The same points and some others measured another way (B), then each row and its match in B
B (72 x 19)
[[ -68   48   84   -2  -26   70  -61   13  -39   -9   81  -58   -5  -27
     9   33   39  -96    5]
 [-156  206  567  109    2  -13  195  243  -76  -82  225 -128  105 -395
   -51  -88   56  203   -1]
 [ 215 -457  -77  367 -226 -163  -81 -370 -224   72 -521   40  413  251
   277  203  -78  358  128]
 [ -35  -48   47   28  -52   -3  -28  -18  -32   18  -21  -93  -29  -40
    73   83   10  -38  -32]
 [  26 -117  -43    9  -18   14  -31 -109  -97  108 -134  -25   42   43
    91   58   43  -52   26]
 [ -19  -13   36   37  -14   23 -103   53   -9  -64   16  -39  -13   23
    17   10   22  -41    0]
 [ 105 -149    4   51   16  -51  -18  -35  -71   26 -172  -70   26   -8
   107  124   30   33   -2]
 [ -15   19   30   22   43   -4  -56  109   30  -76   28  -19  -25  -35
    29   15   27  -51   -1]
 [  65   -9 -165  117  -36  -28  -32   27   24   14  -11   25  -34  122
    97   29   66  107   22]
 [ 102 -133  -78  165 -138  -52 -111 -164  -91   39 -167    2  140  149
   158  180  -33   98   47]
 [  -8   64  210  125   -5  -43   87  110  -14  -75   52 -108    7 -149
    76   24   31  151  -47]
 [ -68  107  -81  -29   62   54  -37  157  127  -26  178   11 -170  -30
   -48   22   98 -205   13]
 [ -19  -29   35   36  -41   42  -46   16  -32  -25   25 -110  -34  -19
    38   64   27  -46   39]
 [ -25   99  -58   14   84  -11   31  149   87  -85   62  -36  -51  -79
   120  -11   -1  -67   59]
 [  11 -110  -63   62   21  -76   96  -30   -6   77 -140   13   41  -57
   138   98   63    8   -2]
 [  59 -180  -43   32 -108   48 -114 -221 -168  167 -202  -48   11  144
    67   75   47 -107   13]
 [ -31   45   24   89  -88   26  -98   25   23   31   66   -6 -107   48
   -25   13   38 -129   -4]
 [ -56   74  335   80  -18   -2   27   81  -62   -1   66  -62    4 -163
   -43  -16   55   11  -74]
 [ -44   12  167   45 -221  108 -208 -101 -136   89   81 -107  -97   87
  -101  103   50 -149  -52]
 [  59   32  -89  146   -7  -24    7   98  103  -29   83  -46 -118   20
    57   41   26   52   52]
 [  42 -154  -74   42 -169   47 -163 -183 -132  162  -93   -5    3  162
   -16  207   92 -102   18]
 [ -28   23   28   36  -24   23  -59   21   -9   26   40   -4  -40   16
     5   19   58  -60  -24]
 [ -66   80   15   43  -27    4  -14   94   34   17   82   11  -45  -57
    13   17   36 -119   69]
 [-126   22   11 -181   31   59 -134   22  -47   70   17   74    1  -43
   -49  100   91 -341  -33]
 [-117  126  282  -33  171  -23  132  184   70  -65   97  -70  -38 -318
    35  -71    1 -117  -76]
 [ -79  111  222   81 -119   74  -80   50  -54  -34  166 -109  -33  -47
   -47   15   19  -35   13]
 [ -20  -47   -9   16   16   -2  -62   19   -4  -22   10   13   83  -13
    38  114   29  -15   36]
 [  -7   52   69   44  -41   31  -57   -3  -40   48   64    1    1    1
    -4   89   69  -43  -17]
 [  11  -32   17   33   19  -49   63   38  -45   54  -75   -3   26  -70
    84   56   87   34   -2]
 [ -28   49   35   57  -57   32  -57   22  -28    7   31  -26  -46   24
    27    8   55  -77   -4]
 [ -23   42   52   31  -38   35  -40    5  -20   39   70  -35  -32  -22
     7   96   57  -76   -6]
 [ -59   39   78   36  -52   96 -117   23    2   17  128  -50 -119   34
   -87  -21   59 -153  -10]
 [  -7  135   -8  155 -118   65 -117  110    8  -95  197  -41  -48  126
    -8  -44   46  130   68]
 [  37   -9   52   49  -39   22  -39  -57  -61   58   -2  -72  -27   14
    53   92   41    2  -49]
 [ -99   68  132   -6  -28   75 -101   58    9  -74  134 -102  -51  -69
   -16   47  -14 -172    6]
 [-101   82  244  -17   -5   77  -48   72  -24  -62  106 -152  -98 -134
   -22  -18    5 -182  -55]
 [ -37    5   34   45  -81   44  -79   -5  -29   27   61  -44  -29   10
    -7   88   42  -91   35]
 [  21  -15   27  143 -105   -7  -12  -53  -43   -2   -6 -107   23   22
   129   76  -26  105   27]
 [  -2  -20   51   63  -19   14  -48   42   12  -24   24  -73  -81  -15
    11   44   39  -58  -24]
 [  86 -164 -387  -37  -57   76 -266 -224   26  101 -123    7 -154  322
    86  186   15 -308  -43]
 [ -68   -1 -128  -75  -35   63 -121   18   -6   48   70   10  -43   52
    -6  104   70 -168   52]
 [ -35  -21  200   47  -51   31    0  -36  -82   30   10 -116  -12  -85
    15   74   49  -25  -71]
 [ -24   52    3   27  -21   30  -34   42    5   39   70   -3  -54  -17
     0   76   72 -111   28]
 [ -43   11   59   36  -37   34  -70   51   -9  -29   56  -60  -22  -32
     7   42   13  -93   56]
 [-135  117   23 -102   -7   98 -134  127   68   18  192  -29 -228  -40
  -120   10   73 -359  -30]
 [ -23  -28   31   51  -79   60 -106  -38  -26   10   40  -70  -38   33
    -3   92   19 -120   33]
 [  -3  -31  124  212 -100  -31  -46   -6  -19  -38   15  -15   92   29
    42   -3  -18  171   17]
 [ -31    1   61   55  -53   45  -29   -1  -21   10   52  -92  -51  -26
    19   63   39  -71   15]
 [ -19  -25   16   73  -64   -3  -40   -1   -7   19  -13  -53  -57    7
    49   41   26  -55  -13]
 [  29 -119 -122  -11 -120   86 -250 -186  -61  120  -72  -24 -117  218
   -11  135   34 -265  -53]
 [ -26  -51   32   72  -48   -2  -38   15    8    7   -6  -64  -58  -16
    30   37   16  -65    7]
 [ 136 -330 -411  118   41 -143   63  -84   35   69 -315  108  148  119
   233  187   59  125  160]
 [  -9 -111   -4  -49  -53   23 -109  -96 -110  101  -93   -7   13   52
    12  147   93 -106  -70]
 [ -24  -10   23   36   11  -16  -17  101   15  -40    8  -29  -31  -50
    30   29   53  -38   15]
 [  24 -161  117   -6   -3  -25   36  -90 -162  115 -162  -36  127  -83
    53  160  103   31  -24]
 [ -61   40   59   67  -58   39  -51   62    3  -37   79  -71  -41  -24
    20  -11    3  -69   67]
 [ -29   15   20   55  -56  -39  -57   30   16   34   13    4  -28  -23
    42   82    1  -69   -7]
 [ -20   26   36   20  -33   26  -77   38   -5  -32   56  -71  -38  -23
    33   99   12  -87   11]
 [-116   67  -20  -13   -7   26  -69  126   85   -4  137   46  -85  -46
   -60   45   67 -214   32]
 [ -23   27   43   38  -10   31  -65   30   10    2   75  -31  -48    3
    -1   35   39  -45  -31]
 [ -33   68  118  -10    0   35  -61   90  -59  -51   36  -50  -23  -50
     6   25   73  -84  -26]
 [-198  299  452   26  120   25  130  317   92 -193  321 -135  -33 -388
   -25 -147  -28  -16  -34]
 [ -39    5    7   42  -47   25  -77   32    8   22   48  -12  -50   10
    -8   36   35 -112   37]
 [ -66    2  147   64  -95   54 -111  -62  -48    0    5  -93  -47   13
    22  -12  -32 -151  -45]
 [ 220 -402 -516   88 -241    5 -294 -356 -143  262 -340   95  -47  517
    54  320  164  -55   12]
 [-131   75  190   35  -46   16  -87   69   36  -31  112  -33  -37 -104
   -32    5  -40 -179  -22]
 [  19    7   71   74   -5    8   16  -25  -60   -8  -16  -76   62  -26
   119   29    6   84    4]
 [ -20   -2 -126   21    4    0   16  116   43    0   68  -21  -54  -18
    42   61   86   11   90]
 [-204  290  169   72   25   23  -17  375  185 -217  370    2  -94 -176
   -86 -145    6  -72   70]
 [ 175 -368 -132    1   30 -148  114 -219 -183  319 -494   79  106   -6
   157  253  168  -30  -24]
 [ -37    2   65   18  -15   62  -76   17  -42  -32   45  -65   -1    5
    13    9   37  -46    9]
 [   1  -65  191  104  -50   -4   -2  -35 -102  -24  -36  -90  127  -69
    58   94   16  107    9]]
Rows of B count from 0, top down.

[-153 -202  194 -248  -55  359 -116   14   29 -163  -17  -12  -76  -50
    6 -120  170   45  -58 -123  -38   86  337 -200 -127    4] => 17
[ -81 -205  168   55  -48  195  -56  171 -387  -96  166   70   26  -22
  -41   13   51 -140    4  -87   55   69   85  -42 -349  154] => 23
[ 229  123 -138  185  245 -229  235   42 -145  135 -209   14  218   97
  -13   70 -205 -128  206  134 -256 -166 -411  150 -242  277] => 67
[ 217   25   -2  293   36  -66  347  136 -538   72  -84  -59  308  218
 -144  105 -221 -371  303  156 -150 -234 -346  157 -301  383] => 38
[ 201   31 -155  -31   39 -120  258  -57  292  -18 -162  -90  189   -6
 -161   45   -6   -1  207  163   10  -22 -181  246  280 -119] => 39
[ -91 -133  181 -227  -85  210   25   39  204 -321  138 -227   52 -203
  -76  -93  325   51   69   48   30   91  266   75  349 -187] => 53
[ 128  -99  -69   95 -148   14  387   27  -52 -134   91 -204  211 -127
 -271  115  101  -68  203  159  144  -76  -87  255  336 -244] => 27
[ -68  -62   -4  111  196    6   52  162 -255  -40  -35   71   53  -68
  158  -19  -83  -50   43  -47 -247 -119  -24  -13 -362  280] => 55
[ 247   45  -63  387   37 -119  379  202 -368   39   36 -207  456   24
 -256  191  -63 -390  385  309  -19 -221 -458  381    5  272] => 32
[ -64 -246  220 -218  -18  326  -95   50 -207  -15   69  -28    9    2
  -79  -40  158  -99  -27  -64    2   29  179 -108 -183  118] => 14
[ 384  192  -65 -103   98 -173  196 -220  189  379 -377   72  282  360
 -214  -43 -212  -61  250  196   16    0 -343  131  -11  137] => 10
[ 317   99   -3  223   44  -18  233   47 -329  258 -152  -83  405  251
 -295   83 -145 -381  352  230  -42 -161 -459  167 -215  386] => 47
[ -99  -83  125 -435   54  168 -147  -84  537 -185  -85  -24 -105 -137
   60 -184  231  211  -45  -62  -44  250  302  -39  275 -183] => 35
[ 196  -20   26  264   18    5  203  154 -548  152   90    8  328  166
 -164   92 -154 -374  281  132   45 -121 -315  188 -267  353] => 2
[-150 -211  -15 -385  -70  264  -16 -140  414 -149 -182  114 -243 -112
   37 -143   88  276 -132 -216    2  189  411 -187  125 -313] => 11
[  60  -80  160 -244  166  312 -216   17  108  -42 -100  -76    5   36
  -17    3  134 -174   32   -4 -193  162  -80 -130 -149  202] => 59
[-218 -134   17 -184 -216  193   75 -105  362 -156 -131  -21    6 -181
 -102 -252  226  403  -35  -79  135  -76  554 -129  120 -306] => 58
[  68  -51   35 -138  339    2   18   55  -38  100 -204   30   12   25
  128   60  -83 -119   10   25 -345    9 -197   20 -212  292] => 41
[ 250  147   25    0  314  -14  -74  -56 -110  390 -232  153  196  253
   27    7 -204 -144  117   82 -159   41 -387  -65 -449  410] => 9
[-203 -223  285 -136   66  210  -11  170 -274 -320  220 -110 -113 -226
  145  -10  208  -11  -99  -91 -196   83  235  -74  -88   14] => 57
[-222 -342  200 -255 -113  127  -53   47 -231 -239   74  232 -316   -8
   91 -101   21  142 -227 -312    7  181  432 -169 -325 -105] => 52
[-181  -86  186  -61 -202  158   63   29  122 -244  -50 -104   82 -112
 -119 -190  224  171   45    2   57  -21  398  -56   18  -95] => 7
[  -2   60    5  -20  -44   15   91  -50  251  -57 -154  -51  151  -53
 -108 -156   95  158  130   62    6  -32  112   15   51  -54] => 43
[-150 -100  118 -326   36  179 -137  -69  431 -112  -97  -37  -34 -175
   21 -181  264  287  -81  -40  -13   98  350  -99  101 -147] => 28
[ 432  148 -112   32   26 -129  111 -110   99  178 -102    0  285  246
 -312   47  -93 -203  315  180  129   96 -483  220   51   53] => 40
[ 324  185   18  238  236  -81  205  125 -184  154  -87 -253  473   88
 -183  142  -32 -410  390  360 -199 -141 -598  287  -22  422] => 34
[ -56  -65  118 -187 -239  116   62 -142  309 -100 -166  -62   59  -23
 -259 -196  221  269   21    2  157   23  336  -80   79 -248] => 33
[  80   16  -35 -179   49   -2   87 -108  294 -149   42 -124  105 -107
   -5  -94  161  219   86   74   10  -29  100   56  254 -241] => 56
[ 317    9 -305   52  218 -224  184   12   10   27  -45  147   47   86
   14  160 -263 -174  183   16  -80   88 -471  265    4   21] => 4
[ -26 -139   23 -371   61  252 -145 -129  250  -85  -41  118 -181  -21
  105 -114   63  166  -95 -186  -27  207  225 -201  -19 -168] => 69
[  71  -71   65 -221  278  223 -171   72  153 -131    8  -99    2  -74
  111   53  120 -175   57   19 -245  160 -145   -2   13  156] => 49
[-307 -248  140  -32 -201  316   74  110 -103 -299  116 -121   44 -243
  -27 -164  266  181  -19  -80   48 -187  560 -124  -52 -101] => 16
[ -39 -100   12 -304   55  327 -212  -68  399  -75 -238   61 -100    4
    0 -125   91   37   -6 -131 -104  177  156 -198  -79   27] => 31
[-289 -147  -18 -144  -16   91  -86   46  393 -273  -72   47  -92 -301
   89 -207  217  365  -93 -137  -26   11  461  -66    3 -173] => 15
[ -57 -143   41 -450 -126  204 -131 -148  573 -172    2   15  -60  -87
  -83 -220  252  250    0  -82  220  225  397    0  368 -340] => 63
[-249 -194  211 -182  -27  238 -126   39  -82 -111  -36  119 -142  -80
   87 -179  110  167 -149 -204  -74   72  409 -248 -330   44] => 25
[ -36 -126  146   -3   49  206   30   84 -261    4  -34  -38   63  -23
  -46   14   55 -101   19  -11 -123  -38   15  -99 -285  182] => 30
[ 419  183 -128   88  226 -162  214  -11   25  143  -63 -149  379  138
 -144  119  -95 -277  367  297  -89  -64 -570  315  148  188] => 18
[ 304   47 -195  240  114 -172  377   51 -295  145 -122   -3  259  143
 -146  154 -253 -271  286  149 -113 -174 -471  239 -116  200] => 51
[ 150 -141  152  -67   23  119   26   68 -361  -17   49   40  -11  154
 -117   98  -57 -306   72  -43  -60  171 -212   14 -238  167] => 54
